Below is a small trained network, with its code and all its weights. Each question gives an input and a class and asks what happens when units are switched off, that is, made to give their printed mean instead of their output.

import numpy as np


def w(rows, s, z=0):
    codes = np.array(rows[::2]) - 128.0
    scale = np.full(codes.shape[1], s)
    scale[-1] = z or s
    return codes * scale


def f(y):
    return np.maximum(y, 0)


def log_softmax(a):
    a = a - a.max(-1, keepdims=True)
    return a - np.log(np.exp(a).sum(-1, keepdims=True))


def net(x, mask):
    res = np.array(x, float).reshape(1, 6) / 4 @ E
    y = f(res @ A[0][:, :-1].T + A[0][:, -1])
    res = res + np.where(mask, y, B[0][:, -1]) @ B[0][:, :-1]
    return log_softmax(res[-1] @ U[:, :-1].T + U[:, -1])


A, B = {}, {}
E = w([
[113,183,52,201,85],'x0',
[125,53,75,82,124],'x1',
[140,52,200,159,71],'x2',
[112,141,149,53,76],'x3',
[155,214,144,71,59],'x4',
[254,154,90,107,123],'x5',
],0.0052)
A[0] = w([
[110,96,74,48,94,254],'n0',
[116,86,155,139,93,102],'n1',
[166,128,124,115,144,168],'n2',
[48,171,196,75,151,78],'n3',
[179,157,122,114,119,142],'n4',
[125,70,146,81,191,160],'n5',
[133,143,128,126,146,158],'n6',
[98,185,150,103,101,37],'n7',
[167,148,128,114,124,175],'n8',
[73,121,159,64,114,41],'n9',
[83,153,63,137,139,148],'n10',
[220,194,140,41,147,166],'n11',
[111,74,158,139,89,117],'n12',
[134,50,130,130,166,160],'n13',
[78,159,62,142,143,188],'n14',
[127,154,137,152,136,145],'n15',
[132,130,100,137,174,136],'n16',
[101,88,184,69,112,118],'n17',
[136,155,128,125,165,168],'n18',
[132,59,141,123,161,148],'n19',
[135,75,174,163,73,136],'n20',
[145,96,66,219,194,226],'n21',
[127,92,111,69,97,157],'n22',
[163,106,102,109,79,130],'n23',
[107,114,103,138,93,161],'n24',
[147,8,150,138,174,124],'n25',
[140,102,105,67,110,232],'n26',
],0.014,0.0015)
B[0] = w([
[209,134,94,117,170,211],'n0',
[169,143,141,142,84,180],'n1',
[111,161,129,105,140,164],'n2',
[37,125,163,189,108,204],'n3',
[149,132,144,75,140,184],'n4',
[88,66,47,136,151,216],'n5',
[124,135,120,116,117,145],'n6',
[97,110,184,158,175,182],'n7',
[138,141,131,86,136,174],'n8',
[120,142,102,212,123,189],'n9',
[127,134,49,148,142,181],'n10',
[157,221,110,8,146,254],'n11',
[181,141,144,144,77,194],'n12',
[118,87,143,170,196,213],'n13',
[123,134,33,137,135,191],'n14',
[122,107,103,94,101,152],'n15',
[104,179,114,133,126,163],'n16',
[186,109,84,194,121,214],'n17',
[117,145,115,103,109,158],'n18',
[118,87,128,162,188,204],'n19',
[150,131,148,120,42,205],'n20',
[116,252,134,163,55,236],'n21',
[198,135,122,129,133,189],'n22',
[128,164,168,92,166,176],'n23',
[149,173,138,131,158,159],'n24',
[107,57,156,198,225,250],'n25',
[191,134,116,108,151,194],'n26',
],0.034,0.0066)
U = w([
[13,93,141,159,167,135],'0',
[97,177,127,91,9,104],'1',
[131,131,219,175,74,176],'2',
[156,170,166,1,130,147],'3',
[149,27,157,142,163,4],'4',
[163,155,68,134,148,193],'5',
],0.0055,0.0024)

Each question gives the input, the list of numbers given to net, and the class t.
The units are the neurons (one row each of A and B). Each row of codes is followed by its name. A weight is (code - 128) times the scale printed after its matrix; where a second scale follows, it is the last column's (A, B and U).
mask holds one flag per neuron, in row order. A switched-off neuron (its flag False) gives its mean, the last column of its row in B, instead of its output. The means were averaged over made-up inputs and are rounded, as every weight is.
A unit's drop is (log p(t) with every unit on - log p(t) with that unit switched off) / (log p(t) with every unit on - log p(t) with every unit switched off).
The circuit of an input: a set's keep is (log p(t) with only the set's units on - log p(t) with every unit switched off) / (log p(t) with every unit on - log p(t) with every unit switched off). Starting from the 12 units with the biggest drops (on a tie, the unit counted first), units are removed one at a time, each time the one whose removal leaves the highest keep (on an exact tie, the one counted first), for as long as the keep stays at least 0.8.
units of the circuit, in order: the units of the circuit, biggest drop first
most important unit: the unit with the biggest drop
top k neurons: the k neurons with the biggest drops, biggest first
drop of u: that unit's drop, to one decimal
input [4,6,3,1,-7,-8], class 0: units of the circuit, in order : [n25]
input [-7,-6,6,-7,2,-6], class 4: top 2 neurons : [n21 n25]
input [-3,-2,1,5,-3,-3], class 4: units of the circuit, in order : [n21 n11]
input [5,8,8,6,7,0], class 3: units of the circuit, in order : [n23 n25]
input [1,-1,-4,3,-1,-4], class 0: units of the circuit, in order : [n11 n3]
input [6,0,-5,-5,-3,1], class 1: top 2 neurons : [n21 n25]
input [8,-2,-7,-5,-4,-3], class 1: top 2 neurons : [n21 n25]
input [8,-5,1,4,-1,1], class 1: units of the circuit, in order : [n25 n0]
input [7,-5,8,-3,-7,-8], class 2: top 2 neurons : [n25 n11]
input [4,2,7,-1,5,1], class 2: top 2 neurons : [n11 n14]
input [1,-1,2,7,-7,-7], class 0: top 2 neurons : [n3 n26]
input [-8,-2,-1,4,8,-1], class 3: top 2 neurons : [n11 n25]
input [-5,-6,-8,-1,0,-4], class 0: drop of n3 : 0.2
input [-2,-8,8,5,-4,4], class 2: most important unit : n20
input [0,0,5,6,8,-4], class 2: drop of n3 : 0.2
input [-3,-6,0,-4,5,-6], class 0: drop of n3 : 0.2
input [5,-2,5,0,4,-4], class 2: top 2 neurons : [n11 n21]
